Below is a small trained network, with its code and all its weights. Each question gives an input and a target symbol and asks what happens when units are switched off, that is, made to give their printed mean instead of their output.

import numpy as np


def w(rows, s, z=0):
    codes = np.array(rows[::2]) - 128.0
    scale = np.full(codes.shape[1], s)
    scale[-1] = z or s
    return codes * scale


def f(y):
    return np.maximum(y, 0)


def softmax(a):
    e = np.exp(a - a.max(-1, keepdims=True))
    return e / e.sum(-1, keepdims=True)


def log_softmax(a):
    a = a - a.max(-1, keepdims=True)
    return a - np.log(np.exp(a).sum(-1, keepdims=True))


def net(x, mask):
    ids = ['ΣΦΨαβγδεηλμω'.index(c) for c in x.split()]
    T = len(ids)
    res = E[ids] + P[:T]
    u = 0
    for l in range(3):
        q, k, v = (res @ M[l].T for M in (Q, K, V))
        z = softmax(np.where(np.tri(T) > 0, q @ k.T / 3**0.5, -1e9)) @ v
        res = res + np.where(mask[u], z, O[l][:, -1]) @ O[l][:, :-1]
        u += 1
        y = f(res @ A[l][:, :-1].T + A[l][:, -1])
        res = res + np.where(mask[u : u + 4], y, B[l][:, -1]) @ B[l][:, :-1]
        u += 4
    return log_softmax(res[-1] @ U[:, :-1].T + U[:, -1])


Q, K, V, O, A, B = {}, {}, {}, {}, {}, {}
E = w([
[139,175,156,134,68,134,91,183,142],'Σ',
[131,98,149,62,55,170,136,164,122],'Φ',
[224,187,106,215,134,138,99,158,145],'Ψ',
[64,54,93,204,168,136,46,121,8],'α',
[143,131,141,50,66,93,108,184,160],'β',
[174,155,119,150,123,95,118,211,168],'γ',
[242,101,121,132,67,188,157,92,85],'δ',
[125,144,208,233,84,221,75,212,173],'ε',
[104,206,111,106,147,207,126,221,112],'η',
[137,98,173,212,14,104,157,238,123],'λ',
[201,69,117,169,144,160,186,221,143],'μ',
[191,76,84,83,109,128,144,183,123],'ω',
],0.012)
P = w([
[92,127,1,148,106,91,81,107,33],'0',
[205,177,75,171,83,133,89,158,110],'1',
[211,183,71,171,64,145,112,163,105],'2',
[220,169,43,192,65,149,93,154,101],'3',
[231,173,83,175,56,167,116,175,105],'4',
[236,184,68,174,72,183,127,181,116],'5',
[214,161,91,165,49,167,129,186,111],'6',
[215,157,67,167,51,161,128,177,100],'7',
[229,169,81,168,49,191,150,197,114],'8',
[212,153,49,172,73,157,123,164,109],'9',
[232,161,71,150,67,187,129,173,106],'10',
[220,154,81,158,63,185,151,182,108],'11',
[180,136,69,167,30,168,143,182,86],'12',
],0.0073)
Q[0] = w([
[195,95,102,116,180,134,123,137,108],'L0H1',
[223,143,40,231,23,154,2,176,68],'L0H1',
[154,67,143,150,136,214,59,171,84],'L0H1',
],0.06)
K[0] = w([
[104,79,74,89,147,146,158,119,83],'L0H1',
[20,110,72,193,164,100,43,85,3],'L0H1',
[82,73,76,68,231,133,83,135,40],'L0H1',
],0.047)
V[0] = w([
[104,49,60,137,191,174,133,205,203],'L0H1',
[154,108,132,113,189,113,97,174,142],'L0H1',
[144,155,178,145,2,170,56,13,145],'L0H1',
],0.008)
O[0] = w([
[162,131,133,133,81,157,109,143,214,254],'L0H1',
[93,97,141,156,95,124,87,92,178,92],'L0H1',
[135,191,84,118,183,119,253,103,62,168],'L0H1',
],0.0056,0.00082)
A[0] = w([
[90,137,169,133,180,122,140,95,153,62],'L0N1',
[94,126,169,116,171,116,222,68,163,50],'L0N2',
[73,117,173,143,217,132,208,2,180,2],'L0N3',
[78,145,210,95,168,104,183,36,186,48],'L0N4',
],0.072,0.0049)
B[0] = w([
[131,155,112,68,158,85,86,153,169,128],'L0N1',
[211,98,52,159,72,164,115,139,174,128],'L0N2',
[84,112,89,94,18,108,161,48,45,128],'L0N3',
[143,124,159,4,85,152,94,159,214,128],'L0N4',
],0.034)
Q[1] = w([
[213,104,99,181,26,253,33,191,32],'L1H1',
[63,107,218,108,255,71,132,75,227],'L1H1',
[57,94,141,140,224,109,154,100,143],'L1H1',
],0.059)
K[1] = w([
[67,97,140,149,171,82,20,71,1],'L1H1',
[228,176,163,40,110,143,229,183,214],'L1H1',
[182,178,61,60,104,195,150,126,130],'L1H1',
],0.044)
V[1] = w([
[242,38,140,154,156,171,124,116,118],'L1H1',
[162,156,92,85,130,4,106,76,176],'L1H1',
[107,181,93,88,212,230,59,115,167],'L1H1',
],0.016)
O[1] = w([
[2,165,31,141,121,168,49,97,176,227],'L1H1',
[144,81,174,113,222,218,28,206,55,3],'L1H1',
[178,88,90,141,104,25,84,36,103,75],'L1H1',
],0.0072,0.0069)
A[1] = w([
[42,65,230,90,214,126,114,60,161,1],'L1N1',
[34,82,200,78,243,77,168,29,167,2],'L1N2',
[65,86,253,81,227,81,161,48,139,7],'L1N3',
[111,113,230,106,238,92,150,48,184,132],'L1N4',
],0.051,0.0049)
B[1] = w([
[37,204,59,130,106,115,144,138,143,128],'L1N1',
[192,127,141,187,192,219,88,111,74,128],'L1N2',
[48,132,120,195,137,179,87,254,164,128],'L1N3',
[104,150,16,125,175,116,100,204,207,128],'L1N4',
],0.017)
Q[2] = w([
[196,152,40,169,24,154,127,169,116],'L2H1',
[134,198,84,160,184,158,125,124,84],'L2H1',
[165,128,7,163,20,189,53,253,99],'L2H1',
],0.056)
K[2] = w([
[14,155,64,169,62,73,53,25,48],'L2H1',
[141,75,126,125,48,104,76,83,186],'L2H1',
[2,88,17,147,140,71,76,77,29],'L2H1',
],0.046)
V[2] = w([
[9,68,178,32,86,85,171,149,148],'L2H1',
[97,237,201,231,79,160,107,143,114],'L2H1',
[122,136,114,254,158,60,124,238,181],'L2H1',
],0.012)
O[2] = w([
[255,147,122,114,76,165,137,203,170,23],'L2H1',
[127,97,166,80,205,156,199,82,140,248],'L2H1',
[119,63,240,155,187,164,161,63,140,255],'L2H1',
],0.0062,0.0094)
A[2] = w([
[131,93,151,129,99,49,104,125,100,1],'L2N1',
[170,140,115,101,116,142,59,227,56,52],'L2N2',
[182,68,142,126,151,162,2,203,58,84],'L2N3',
[184,130,202,112,150,127,69,178,7,74],'L2N4',
],0.018,0.0084)
B[2] = w([
[145,200,141,153,223,199,104,120,147,130],'L2N1',
[147,51,91,169,158,252,115,74,86,228],'L2N2',
[122,230,197,42,52,97,115,84,121,252],'L2N3',
[121,82,59,115,204,60,135,182,215,248],'L2N4',
],0.012,0.013)
U = w([
[197,216,93,162,127,145,114,106,112,115],'Σ',
[98,117,102,188,51,194,86,116,251,86],'Φ',
[191,144,65,129,32,104,209,27,124,163],'Ψ',
[187,140,108,135,58,139,112,160,94,222],'α',
[150,186,120,99,57,188,117,113,71,121],'β',
[76,255,3,105,89,189,196,156,104,128],'γ',
[147,170,136,112,112,194,184,154,113,78],'δ',
[134,192,133,83,98,117,121,136,130,131],'ε',
[154,131,71,133,136,126,145,178,130,139],'η',
[88,113,136,130,165,142,111,84,41,221],'λ',
[185,120,74,146,81,189,134,140,72,131],'μ',
[146,154,66,76,120,183,131,84,142,3],'ω',
],0.0038,0.0045)

Each question gives the input, a string of symbols that net reads in full, and the target symbol t.
The units are the heads (3 rows each of Q, K, V and O) and the neurons (one row each of A and B). Each row of codes is followed by its name. A weight is (code - 128) times the scale printed after its matrix; where a second scale follows, it is the last column's (O, A, B and U).
mask holds one flag per unit, layer by layer, with each layer's heads first. A switched-off unit (its flag False) gives its mean, the last column of its rows in O or B, instead of its output. The means were averaged over made-up inputs and are rounded, as every weight is.
A unit's drop is (log p(t) with every unit on - log p(t) with that unit switched off) / (log p(t) with every unit on - log p(t) with every unit switched off).
The circuit of an input: a set's keep is (log p(t) with only the set's units on - log p(t) with every unit switched off) / (log p(t) with every unit on - log p(t) with every unit switched off). Starting from the 12 units with the biggest drops (on a tie, the unit counted first), units are removed one at a time, each time the one whose removal leaves the highest keep (on an exact tie, the one counted first), for as long as the keep stays at least 0.8.
circuit, biggest first: the units of the circuit, biggest drop first
unit that matters most: the unit with the biggest drop
k most important neurons: the k neurons with the biggest drops, biggest first
top k neurons in layer l: the k neurons of layer l with the biggest drops, biggest first
drop of u: that unit's drop, to one decimal
input Ψ Ψ γ Ψ γ, target λ: unit that matters most	L2H1
input η ω Ψ μ μ ε β Ψ ε μ, target Σ: circuit, biggest first	L2N1; L1H1; L2H1
input Φ Σ ω Φ δ β, target μ: circuit, biggest first	L2H1; L2N2; L1H1
input δ Ψ μ ε λ δ Σ η δ, target γ: circuit, biggest first	L2H1; L1H1
input Φ γ Φ ω β γ δ δ, target μ: top 2 neurons in layer 2	L2N2; L2N3
input Φ δ ω μ Ψ Ψ Ψ ε Σ μ, target μ: circuit, biggest first	L2H1; L2N2; L1H1
input ω β δ, target β: 3 most important neurons	L2N3; L2N4; L2N2
input γ μ μ Ψ λ Ψ Ψ Ψ γ ω ε, target ε: circuit, biggest first	L1H1; L2N3; L2N4
input β Φ λ Ψ Σ, target ω: top 2 neurons in layer 2	L2N2; L2N4
input λ Ψ δ ε Σ ε γ, target δ: circuit, biggest first	L1H1; L2H1
input δ δ Ψ Φ λ ε, target γ: circuit, biggest first	L2H1; L0H1
input Ψ ε δ ε Ψ β, target λ: circuit, biggest first	L2H1; L1H1
input μ Ψ γ ε Ψ β, target Φ: circuit, biggest first	L0H1; L1H1
input β δ λ ω β μ β, target ω: top 3 neurons in layer 2	L2N2; L2N4; L2N3
input ε Ψ Ψ β δ γ δ β, target Ψ: circuit, biggest first	L1H1
input β β Σ λ, target ω: 2 most important neurons	L2N2; L2N4
input γ λ δ, target ε: circuit, biggest first	L1H1; L2N3; L2N4; L0H1
input γ λ Φ, target ε: 3 most important neurons	L2N3; L2N2; L2N4
input ω β ω γ γ Ψ Ψ η β γ Ψ λ, target β: 2 most important neurons	L2N3; L2N4
input β β Ψ λ δ Φ Ψ Ψ Ψ δ μ, target ω: top 3 neurons in layer 2	L2N2; L2N4; L2N3
input Ψ ε γ Σ Ψ μ δ Ψ λ γ Ψ, target λ: 2 most important neurons	L2N3; L2N4
input γ β γ Ψ, target ε: unit that matters most	L1H1
input Σ η ω Ψ Σ λ β, target η: circuit, biggest first	L1H1; L2N4; L0H1
input ω δ δ β Σ μ Σ ω μ δ β η μ, target β: top 2 neurons in layer 2	L2N3; L2N4
input δ δ δ Ψ λ μ Σ, target γ: drop of L2H1	0.3
input β η β ε Ψ Φ ω μ λ γ Ψ δ, target ω: drop of L2N2	1.7
input Σ β β Φ ω, target η: drop of L0H1	0.3
